Below is a small trained network, with its code and all its weights. Each question gives an input and a target symbol and asks what happens when units are switched off, that is, made to give their printed mean instead of their output.

import numpy as np


def w(rows, s, z=0):
    codes = np.array(rows[::2]) - 128.0
    scale = np.full(codes.shape[1], s)
    scale[-1] = z or s
    return codes * scale


def norm(h):
    return h / np.sqrt((h * h).mean(-1, keepdims=True) + 1e-5)


def f(y):
    return np.maximum(y, 0)


def softmax(a):
    e = np.exp(a - a.max(-1, keepdims=True))
    return e / e.sum(-1, keepdims=True)


def log_softmax(a):
    a = a - a.max(-1, keepdims=True)
    return a - np.log(np.exp(a).sum(-1, keepdims=True))


def net(x, mask):
    ids = ['αβγηθλμξπτφψω'.index(c) for c in x.split()]
    T = len(ids)
    res = E[ids] + P[:T]
    u = 0
    for l in range(2):
        r = norm(res)
        for j in range(2):
            rows = slice(4 * j, 4 * j + 4)
            q, k, v = (r @ M[l][rows].T for M in (Q, K, V))
            z = softmax(np.where(np.tri(T) > 0, q @ k.T / 4**0.5, -1e9)) @ v
            o = O[l][rows]
            res = res + np.where(mask[u + j], z, o[:, -1]) @ o[:, :-1]
        u += 2
        y = f(norm(res) @ A[l][:, :-1].T + A[l][:, -1])
        res = res + np.where(mask[u : u + 16], y, B[l][:, -1]) @ B[l][:, :-1]
        u += 16
    return log_softmax(norm(res)[-1] @ U[:, :-1].T + U[:, -1])


Q, K, V, O, A, B = {}, {}, {}, {}, {}, {}
E = w([
[58,159,143,143,129,99],'α',
[54,130,118,125,144,151],'β',
[45,151,131,139,137,128],'γ',
[80,136,96,151,131,64],'η',
[85,110,122,112,144,56],'θ',
[93,106,63,118,138,106],'λ',
[106,73,111,73,158,135],'μ',
[157,68,178,155,108,135],'ξ',
[118,151,141,69,145,160],'π',
[149,125,84,84,121,97],'τ',
[153,175,136,95,113,108],'φ',
[135,160,81,113,120,154],'ψ',
[174,169,169,170,253,75],'ω',
],0.021)
P = w([
[40,104,119,76,5,122],'0',
[55,110,116,81,36,119],'1',
[70,117,114,90,59,125],'2',
[77,124,120,99,85,120],'3',
[85,133,116,101,101,118],'4',
[94,137,116,108,119,122],'5',
[100,144,117,114,136,115],'6',
[108,148,114,121,151,118],'7',
[112,150,117,126,169,116],'8',
[121,155,111,130,182,117],'9',
[127,154,111,141,199,113],'10',
[132,155,109,135,224,108],'11',
[142,161,99,146,237,107],'12',
[146,161,108,155,255,108],'13',
],0.0096)
Q[0] = w([
[232,65,185,164,56,173],'0.h0',
[183,154,183,201,126,174],'0.h0',
[204,167,130,74,28,123],'0.h0',
[76,170,126,13,140,143],'0.h0',
[95,153,154,155,252,124],'0.h1',
[71,156,100,81,199,145],'0.h1',
[108,205,99,31,124,100],'0.h1',
[95,106,81,100,176,85],'0.h1',
],0.02)
K[0] = w([
[42,112,148,117,7,131],'0.h0',
[34,126,117,135,90,98],'0.h0',
[147,144,93,77,24,145],'0.h0',
[207,195,131,173,158,158],'0.h0',
[121,136,124,160,233,109],'0.h1',
[185,164,101,136,204,99],'0.h1',
[157,208,47,95,167,113],'0.h1',
[154,163,111,90,225,137],'0.h1',
],0.021)
V[0] = w([
[41,105,15,218,173,110],'0.h0',
[97,53,215,132,96,84],'0.h0',
[115,18,169,51,162,174],'0.h0',
[159,108,127,18,205,138],'0.h0',
[46,69,34,176,158,114],'0.h1',
[40,209,91,182,182,236],'0.h1',
[252,193,113,128,50,124],'0.h1',
[46,167,192,172,129,136],'0.h1',
],0.013)
O[0] = w([
[62,105,216,117,153,78,148],'0.h0',
[91,100,134,189,112,168,93],'0.h0',
[5,80,171,98,110,200,93],'0.h0',
[66,112,119,79,213,64,254],'0.h0',
[6,123,198,112,100,91,141],'0.h1',
[107,191,140,68,92,192,129],'0.h1',
[222,127,39,95,104,69,71],'0.h1',
[161,138,155,151,115,215,124],'0.h1',
],0.012,0.0072)
A[0] = w([
[99,248,134,148,82,100,101],'0.n0',
[81,175,8,192,153,117,76],'0.n1',
[73,139,69,78,66,111,165],'0.n2',
[95,74,44,141,156,192,195],'0.n3',
[90,131,5,91,148,160,67],'0.n4',
[118,91,207,105,151,146,137],'0.n5',
[84,221,91,104,125,211,114],'0.n6',
[96,181,88,100,190,202,110],'0.n7',
[198,54,226,109,90,125,70],'0.n8',
[82,176,147,154,106,116,52],'0.n9',
[156,153,149,89,128,137,87],'0.n10',
[136,192,168,142,150,139,2],'0.n11',
[196,69,142,62,185,183,51],'0.n12',
[127,207,142,50,26,105,101],'0.n13',
[173,202,212,125,113,125,65],'0.n14',
[168,134,157,83,140,193,62],'0.n15',
],0.019,0.0036)
B[0] = w([
[102,167,129,132,67,97,192],'0.n0',
[42,122,92,116,84,78,226],'0.n1',
[162,64,131,85,121,101,209],'0.n2',
[134,90,80,143,116,110,197],'0.n3',
[161,173,146,119,123,42,226],'0.n4',
[138,167,96,149,100,109,213],'0.n5',
[147,52,98,148,190,180,209],'0.n6',
[86,139,64,115,190,129,255],'0.n7',
[98,70,24,139,134,145,147],'0.n8',
[81,138,110,168,103,102,176],'0.n9',
[138,116,119,157,135,142,161],'0.n10',
[141,199,156,120,117,131,177],'0.n11',
[82,175,94,141,86,113,185],'0.n12',
[155,149,91,3,111,187,182],'0.n13',
[192,175,158,134,125,199,172],'0.n14',
[106,86,106,144,111,126,147],'0.n15',
],0.035,0.0092)
Q[1] = w([
[111,105,115,84,125,175],'1.h0',
[169,95,253,125,122,157],'1.h0',
[80,100,145,167,125,141],'1.h0',
[132,170,100,149,131,153],'1.h0',
[157,75,130,126,103,125],'1.h1',
[119,126,200,118,128,140],'1.h1',
[117,130,150,105,154,182],'1.h1',
[154,145,130,113,129,88],'1.h1',
],0.038)
K[1] = w([
[104,147,85,113,152,175],'1.h0',
[111,17,96,155,2,165],'1.h0',
[37,140,124,115,136,98],'1.h0',
[139,153,160,176,143,156],'1.h0',
[188,81,155,104,85,145],'1.h1',
[73,99,127,129,48,144],'1.h1',
[99,113,75,118,104,154],'1.h1',
[131,184,130,88,124,119],'1.h1',
],0.03)
V[1] = w([
[112,164,69,252,149,59],'1.h0',
[140,122,173,81,121,24],'1.h0',
[152,71,86,161,207,134],'1.h0',
[218,104,77,148,25,103],'1.h0',
[210,79,109,177,91,149],'1.h1',
[116,85,250,155,144,117],'1.h1',
[142,198,127,150,129,110],'1.h1',
[155,101,110,156,152,168],'1.h1',
],0.024)
O[1] = w([
[142,233,129,234,153,89,201],'1.h0',
[94,74,63,199,60,86,129],'1.h0',
[171,106,129,160,208,67,78],'1.h0',
[125,202,3,92,100,122,98],'1.h0',
[127,137,143,227,105,163,61],'1.h1',
[134,113,248,151,151,65,5],'1.h1',
[206,140,101,118,73,95,210],'1.h1',
[147,120,123,174,140,169,98],'1.h1',
],0.018,0.019)
A[1] = w([
[135,31,60,138,158,82,88],'1.n0',
[99,112,106,85,154,187,130],'1.n1',
[131,57,188,128,181,60,57],'1.n2',
[95,144,157,125,50,135,174],'1.n3',
[229,84,138,155,72,126,31],'1.n4',
[233,138,162,85,29,91,38],'1.n5',
[145,99,115,226,102,211,84],'1.n6',
[147,136,153,207,129,95,106],'1.n7',
[88,5,169,101,132,130,68],'1.n8',
[234,181,238,248,135,105,1],'1.n9',
[202,88,90,136,111,161,58],'1.n10',
[109,166,60,140,129,91,124],'1.n11',
[171,174,158,165,169,97,103],'1.n12',
[109,65,134,182,168,129,25],'1.n13',
[210,152,176,84,83,239,35],'1.n14',
[116,76,135,106,82,57,90],'1.n15',
],0.02,0.005)
B[1] = w([
[202,124,171,163,138,123,188],'1.n0',
[159,126,166,138,154,134,162],'1.n1',
[81,124,55,103,117,117,147],'1.n2',
[178,136,129,123,138,163,161],'1.n3',
[190,155,147,152,84,120,133],'1.n4',
[87,153,137,116,203,169,169],'1.n5',
[168,104,114,168,64,191,144],'1.n6',
[155,129,106,144,141,150,135],'1.n7',
[109,204,66,96,149,145,155],'1.n8',
[53,168,154,254,156,119,143],'1.n9',
[108,155,166,104,120,89,146],'1.n10',
[112,119,159,75,180,133,251],'1.n11',
[155,162,122,130,135,92,147],'1.n12',
[98,113,99,96,155,163,144],'1.n13',
[142,65,155,144,144,20,156],'1.n14',
[131,85,183,151,84,105,170],'1.n15',
],0.047,0.018)
U = w([
[1,84,92,125,152,139,80],'α',
[119,116,202,98,165,185,90],'β',
[199,139,156,135,83,150,170],'γ',
[136,113,90,168,121,213,253],'η',
[130,55,123,146,114,42,180],'θ',
[145,79,224,111,152,140,144],'λ',
[109,185,162,212,147,109,190],'μ',
[70,138,188,108,43,116,154],'ξ',
[171,62,93,24,83,165,101],'π',
[206,194,150,126,154,102,87],'τ',
[158,178,13,143,89,76,70],'φ',
[119,208,144,114,62,173,110],'ψ',
[165,52,81,152,237,130,58],'ω',
],0.013,0.0055)

Each question gives the input, a string of symbols that net reads in full, and the target symbol t.
The units are the heads (4 rows each of Q, K, V and O) and the neurons (one row each of A and B). Each row of codes is followed by its name. A weight is (code - 128) times the scale printed after its matrix; where a second scale follows, it is the last column's (O, A, B and U).
mask holds one flag per unit, layer by layer, with each layer's heads first. A switched-off unit (its flag False) gives its mean, the last column of its rows in O or B, instead of its output. The means were averaged over made-up inputs and are rounded, as every weight is.
A unit's drop is (log p(t) with every unit on - log p(t) with that unit switched off) / (log p(t) with every unit on - log p(t) with every unit switched off).
The circuit of an input: a set's keep is (log p(t) with only the set's units on - log p(t) with every unit switched off) / (log p(t) with every unit on - log p(t) with every unit switched off). Starting from the 12 units with the biggest drops (on a tie, the unit counted first), units are removed one at a time, each time the one whose removal leaves the highest keep (on an exact tie, the one counted first), for as long as the keep stays at least 0.8.
units of the circuit, in order: the units of the circuit, biggest drop first
most important unit: the unit with the biggest drop
k most important neurons: the k neurons with the biggest drops, biggest first
top k neurons in layer l: the k neurons of layer l with the biggest drops, biggest first
heads that matter: for each layer, one digit per head in row order, 1 if its drop is at least 0.15 and else 0, layers parted by /
input ξ ω φ, target τ: most important unit	0.h1
input π β τ, target θ: heads that matter	01 / 00
input π β γ α π π λ ξ τ λ μ, target θ: top 3 neurons in layer 1	1.n0, 1.n15, 1.n5
input τ η μ ψ φ μ, target π: 3 most important neurons	0.n1, 0.n3, 0.n14
input φ μ φ α μ ψ ξ, target π: top 4 neurons in layer 0	0.n8, 0.n3, 0.n1, 0.n13
input φ λ γ μ η μ μ ψ π β μ μ β ω, target μ: heads that matter	10 / 10
input ω ξ β π ξ μ γ θ π ξ ξ, target γ: heads that matter	11 / 01
input φ ψ α, target π: units of the circuit, in order	0.n13, 1.h0
input μ β α μ θ μ λ, target α: heads that matter	11 / 00
input θ α ω λ β α α γ, target α: top 2 neurons in layer 0	0.n7, 0.n6
input β φ θ φ φ ψ λ, target π: heads that matter	00 / 10
input ξ λ ξ θ π γ θ θ η λ π π α γ, target ω: heads that matter	11 / 00
input τ φ θ ψ ω, target μ: 4 most important neurons	0.n13, 1.n9, 0.n1, 0.n2
input λ ψ θ β, target π: most important unit	0.n13
input μ ω μ α α η π μ γ φ β, target ω: units of the circuit, in order	0.h1, 0.n6
input μ ψ φ μ ξ η ψ α η ξ μ ξ θ, target η: heads that matter	11 / 01
input β α τ μ μ π μ τ ω θ π α φ ψ, target π: units of the circuit, in order	0.h1, 0.n13
input γ φ ω θ, target β: heads that matter	11 / 00
input α θ μ γ τ λ φ φ μ η λ π π, target ω: units of the circuit, in order	0.n6, 0.h1
input λ π μ, target ω: most important unit	0.h0
input φ α ω β, target ω: top 2 neurons in layer 0	0.n6, 0.n7
input α λ ψ φ θ η ψ ξ, target π: top 4 neurons in layer 0	0.n8, 0.n1, 0.n13, 0.n6
input β β θ α α ξ ξ, target η: heads that matter	01 / 00
input τ β τ η η μ ξ, target η: top 3 neurons in layer 0	0.n2, 0.n7, 0.n1
input β μ θ ω π α τ λ, target θ: top 4 neurons in layer 0	0.n1, 0.n3, 0.n11, 0.n13
input α φ λ η η ω η π λ β ξ, target γ: heads that matter	10 / 00
input η ψ μ, target π: most important unit	1.h0
input ψ τ α γ θ θ ψ μ β μ β α, target α: heads that matter	11 / 00
input α λ μ γ τ π γ, target θ: heads that matter	00 / 00
